Here is a tiny trained network, its code and every weight. The questions are about switching its units off for an input and a class, where a switched-off unit gives its printed mean instead of its output.

import numpy as np


def w(rows, s, z=0):
    codes = np.array(rows[::2]) - 128.0
    scale = np.full(codes.shape[1], s)
    scale[-1] = z or s
    return codes * scale


def norm(h):
    return h / np.sqrt((h * h).mean(-1, keepdims=True) + 1e-5)


def f(y):
    return np.maximum(y, 0)


def log_softmax(a):
    a = a - a.max(-1, keepdims=True)
    return a - np.log(np.exp(a).sum(-1, keepdims=True))


def net(x, mask):
    res = np.array(x, float).reshape(1, 8) / 4 @ E
    u = 0
    for l in range(3):
        y = f(norm(res) @ A[l][:, :-1].T + A[l][:, -1])
        res = res + np.where(mask[u : u + 4], y, B[l][:, -1]) @ B[l][:, :-1]
        u += 4
    return log_softmax(norm(res)[-1] @ U[:, :-1].T + U[:, -1])


A, B = {}, {}
E = w([
[208,232,59,64,179],'x0',
[98,121,137,134,146],'x1',
[161,46,40,130,156],'x2',
[130,124,129,124,128],'x3',
[94,195,69,180,39],'x4',
[141,142,124,129,104],'x5',
[143,142,124,128,102],'x6',
[80,126,106,2,88],'x7',
],0.0049)
A[0] = w([
[168,119,106,254,155,1],'0.n0',
[76,119,170,132,206,106],'0.n1',
[79,145,164,139,133,108],'0.n2',
[103,67,180,80,210,225],'0.n3',
],0.009,0.0029)
B[0] = w([
[141,119,64,250,160,203],'0.n0',
[123,160,70,86,131,180],'0.n1',
[86,253,95,93,100,168],'0.n2',
[183,177,144,181,13,253],'0.n3',
],0.006,0.0053)
A[1] = w([
[63,137,127,32,133,60],'1.n0',
[69,48,146,13,120,106],'1.n1',
[144,2,26,137,154,7],'1.n2',
[227,49,12,157,55,36],'1.n3',
],0.0064,0.0019)
B[1] = w([
[130,84,67,155,150,169],'1.n0',
[166,108,9,173,94,165],'1.n1',
[59,134,172,47,137,183],'1.n2',
[107,195,162,145,111,253],'1.n3',
],0.015,0.0041)
A[2] = w([
[163,96,245,53,124,176],'2.n0',
[225,103,207,229,180,30],'2.n1',
[57,1,186,185,25,2],'2.n2',
[137,193,180,117,110,137],'2.n3',
],0.0065,0.00098)
B[2] = w([
[137,98,173,138,75,160],'2.n0',
[138,120,102,167,95,215],'2.n1',
[163,143,160,167,254,251],'2.n2',
[67,151,155,62,133,254],'2.n3',
],0.015,0.0035)
U = w([
[208,95,39,185,65,232],'0',
[95,159,139,107,119,169],'1',
[195,167,134,69,254,141],'2',
[24,129,177,73,112,5],'3',
[133,125,153,137,27,84],'4',
],0.0096,0.0022)

Each question gives the input, the list of numbers given to net, and the class t.
The units are the neurons (one row each of A and B). Each row of codes is followed by its name. A weight is (code - 128) times the scale printed after its matrix; where a second scale follows, it is the last column's (A, B and U).
mask holds one flag per neuron, layer by layer. A switched-off neuron (its flag False) gives its mean, the last column of its row in B, instead of its output. The means were averaged over made-up inputs and are rounded, as every weight is.
A unit's drop is (log p(t) with every unit on - log p(t) with that unit switched off) / (log p(t) with every unit on - log p(t) with every unit switched off).
The circuit of an input: a set's keep is (log p(t) with only the set's units on - log p(t) with every unit switched off) / (log p(t) with every unit on - log p(t) with every unit switched off). Starting from all 12 units, units are removed one at a time, each time the one whose removal leaves the highest keep (on an exact tie, the one counted first), for as long as the keep stays at least 0.8.
units of the circuit, in order: the units of the circuit, biggest drop first
unit that matters most: the unit with the biggest drop
k most important neurons: the k neurons with the biggest drops, biggest first
top k neurons in layer l: the k neurons of layer l with the biggest drops, biggest first
input [-1,3,-1,-6,-3,0,8,-5], class 0: units of the circuit, in order : (2.n1; 0.n0)
input [-4,-1,6,-7,-2,-3,-3,8], class 0: 3 most important neurons : (1.n1; 0.n0; 2.n3)
input [1,3,6,-8,2,3,-3,-2], class 3: units of the circuit, in order : (1.n2; 0.n3)
input [-4,1,-5,8,-6,7,4,-7], class 0: top 2 neurons in layer 1 : (1.n3; 1.n2)
input [1,-4,0,5,-6,-4,-5,8], class 0: units of the circuit, in order : (1.n1)
input [4,0,-6,-1,-5,7,6,-1], class 3: units of the circuit, in order : (2.n3; 2.n2)
input [6,-6,3,6,-1,-6,-7,0], class 1: units of the circuit, in order : (2.n2; 1.n3)
input [4,6,8,4,-3,7,-3,-3], class 3: units of the circuit, in order : (1.n2; 2.n2)
input [0,-7,6,0,3,-6,7,-6], class 1: top 3 neurons in layer 1 : (1.n3; 1.n2; 1.n1)
input [-8,5,7,-8,8,-8,-2,8], class 0: 4 most important neurons : (1.n1; 0.n0; 2.n3; 1.n0)
input [-8,-6,5,3,5,8,3,-3], class 2: 3 most important neurons : (2.n2; 0.n3; 1.n2)
input [-5,1,-6,4,2,-1,-3,6], class 0: 3 most important neurons : (1.n1; 1.n0; 2.n3)
input [6,-6,-1,0,-7,7,2,-6], class 4: units of the circuit, in order : (2.n1; 2.n2)
input [-2,8,8,3,4,-5,6,-3], class 1: unit that matters most : 1.n2
input [-3,0,-5,2,-7,1,3,-3], class 4: top 2 neurons in layer 2 : (2.n0; 2.n1)
input [-7,-5,-5,-7,0,-5,6,-1], class 2: 2 most important neurons : (2.n2; 1.n3)
input [-7,-5,1,-7,-5,-2,-5,6], class 2: 3 most important neurons : (2.n2; 0.n3; 2.n1)
input [-7,-5,-3,0,7,7,6,5], class 2: 3 most important neurons : (2.n2; 1.n3; 0.n3)
input [8,4,2,-1,-2,4,2,-8], class 0: top 2 neurons in layer 2 : (2.n1; 2.n2)
input [-3,5,3,-3,-6,-2,4,-3], class 4: unit that matters most : 0.n3
input [4,-3,7,-5,-8,-7,-4,3], class 4: 3 most important neurons : (0.n3; 2.n0; 2.n2)
input [-2,3,-2,-5,-5,1,3,3], class 4: top 2 neurons in layer 1 : (1.n2; 1.n3)
input [-8,6,-4,7,0,2,-2,0], class 2: 3 most important neurons : (2.n2; 1.n3; 1.n2)
